Below are the code and all the weights of a small trained network. Each question names an input and a class and asks about switching units off, where a switched-off unit gives its printed mean instead of its output.

import numpy as np


def w(rows, s, z=0):
    codes = np.array(rows[::2]) - 128.0
    scale = np.full(codes.shape[1], s)
    scale[-1] = z or s
    return codes * scale


def f(y):
    return np.maximum(y, 0)


def log_softmax(a):
    a = a - a.max(-1, keepdims=True)
    return a - np.log(np.exp(a).sum(-1, keepdims=True))


def net(x, mask):
    res = np.array(x, float).reshape(1, 5) / 4 @ E
    y = f(res @ A[0][:, :-1].T + A[0][:, -1])
    res = res + np.where(mask, y, B[0][:, -1]) @ B[0][:, :-1]
    return log_softmax(res[-1] @ U[:, :-1].T + U[:, -1])


A, B = {}, {}
E = w([
[134,115,134,113,138,128,110,129,142,142,127,131],'x0',
[55,97,66,109,146,107,113,152,77,147,203,95],'x1',
[115,169,111,185,119,122,2,122,189,130,126,68],'x2',
[122,177,81,83,96,156,122,51,86,184,93,129],'x3',
[137,133,136,126,129,133,152,122,159,146,141,99],'x4',
],0.015)
A[0] = w([
[188,133,189,100,104,157,147,59,127,163,46,184,253],'neuron 1',
[59,72,48,105,114,107,128,147,102,142,200,65,190],'neuron 2',
[180,1,210,125,156,75,224,211,104,66,172,168,167],'neuron 3',
[166,146,190,206,158,89,105,193,178,62,92,126,136],'neuron 4',
[153,142,207,182,131,111,96,160,183,68,119,130,187],'neuron 5',
[148,159,117,188,84,145,84,90,176,121,118,128,213],'neuron 6',
[108,95,89,49,166,99,206,120,64,148,155,145,149],'neuron 7',
[72,94,54,82,156,123,137,93,111,184,148,108,132],'neuron 8',
[48,81,136,163,181,61,83,202,130,101,224,78,172],'neuron 9',
],0.009,0.0045)
B[0] = w([
[144,186,184,91,132,140,182,73,99,108,69,109,225],'neuron 1',
[62,129,135,156,109,111,89,195,132,192,234,143,236],'neuron 2',
[106,134,145,89,2,63,34,56,61,120,58,66,252],'neuron 3',
[172,52,74,90,192,143,174,114,95,162,195,126,211],'neuron 4',
[204,50,75,79,189,117,175,130,76,120,167,138,207],'neuron 5',
[241,123,70,101,118,63,127,81,78,145,136,58,194],'neuron 6',
[140,89,119,62,153,175,140,158,73,196,215,203,225],'neuron 7',
[76,135,97,111,97,117,107,122,118,176,209,175,205],'neuron 8',
[86,104,125,213,134,133,108,220,179,114,130,113,246],'neuron 9',
],0.0085,0.018)
U = w([
[151,124,138,133,67,72,99,40,115,72,39,38,237],'0',
[138,60,92,97,200,163,173,150,86,163,180,151,96],'1',
[54,145,125,152,15,94,45,135,134,163,129,77,220],'2',
[83,92,132,248,195,132,109,220,205,87,131,93,3],'3',
[107,199,197,106,122,255,232,81,117,106,47,191,71],'4',
],0.0078,0.0031)

Each question gives the input, the list of numbers given to net, and the class t.
The units are the neurons (one row each of A and B). Each row of codes is followed by its name. A weight is (code - 128) times the scale printed after its matrix; where a second scale follows, it is the last column's (A, B and U).
mask holds one flag per neuron, in row order. A switched-off neuron (its flag False) gives its mean, the last column of its row in B, instead of its output. The means were averaged over made-up inputs and are rounded, as every weight is.
A unit's drop is (log p(t) with every unit on - log p(t) with that unit switched off) / (log p(t) with every unit on - log p(t) with every unit switched off).
The circuit of an input: a set's keep is (log p(t) with only the set's units on - log p(t) with every unit switched off) / (log p(t) with every unit on - log p(t) with every unit switched off). Starting from all 9 units, units are removed one at a time, each time the one whose removal leaves the highest keep (on an exact tie, the one counted first), for as long as the keep stays at least 0.8.
circuit, biggest first: the units of the circuit, biggest drop first
unit that matters most: the unit with the biggest drop
k most important neurons: the k neurons with the biggest drops, biggest first
drop when u is switched off: that unit's drop, to one decimal
input [5,-7,-1,-2,1], class 0: circuit, biggest first : neuron 7
input [3,0,-2,-5,3], class 0: circuit, biggest first : neuron 3; neuron 2
input [-2,-7,2,-5,-7], class 1: 2 most important neurons : neuron 4; neuron 5
input [2,-3,2,-2,3], class 1: 3 most important neurons : neuron 3; neuron 4; neuron 5
input [-5,-3,0,-4,-8], class 0: 4 most important neurons : neuron 7; neuron 3; neuron 2; neuron 8
input [-7,8,1,-7,7], class 3: 2 most important neurons : neuron 9; neuron 6
input [0,2,5,-2,2], class 3: circuit, biggest first : neuron 3; neuron 9
input [2,-5,8,0,7], class 1: 3 most important neurons : neuron 3; neuron 4; neuron 5
input [-8,0,-2,0,-6], class 0: circuit, biggest first : neuron 2; neuron 4
input [2,0,7,2,-7], class 0: 3 most important neurons : neuron 7; neuron 2; neuron 6
input [3,-4,1,3,-4], class 0: 2 most important neurons : neuron 7; neuron 6
input [4,1,6,0,2], class 3: circuit, biggest first : neuron 3; neuron 7
input [-1,-8,3,-8,0], class 1: 2 most important neurons : neuron 4; neuron 5
input [3,-1,-8,1,4], class 4: unit that matters most : neuron 7
input [-2,-7,5,3,8], class 0: 2 most important neurons : neuron 6; neuron 7
input [2,1,3,-6,-1], class 3: 2 most important neurons : neuron 9; neuron 7
input [-5,-2,2,7,-6], class 0: 2 most important neurons : neuron 7; neuron 6
input [-1,1,-1,-4,3], class 2: 3 most important neurons : neuron 3; neuron 1; neuron 6
input [0,-6,2,-7,3], class 1: 2 most important neurons : neuron 4; neuron 5
input [6,-1,-6,7,-4], class 4: circuit, biggest first : neuron 1
input [-2,2,1,-8,0], class 3: 3 most important neurons : neuron 9; neuron 4; neuron 5
input [-2,1,8,-2,-8], class 3: 2 most important neurons : neuron 9; neuron 7
input [-8,0,3,-4,-3], class 1: drop when neuron 5 is switched off : 0.9
input [3,-2,-8,2,-2], class 4: drop when neuron 7 is switched off : 0.2
input [-3,6,-4,-8,0], class 2: drop when neuron 3 is switched off : 1.0
input [-8,3,-6,-8,6], class 2: drop when neuron 3 is switched off : 1.2
input [3,7,1,-8,-1], class 3: unit that matters most : neuron 9
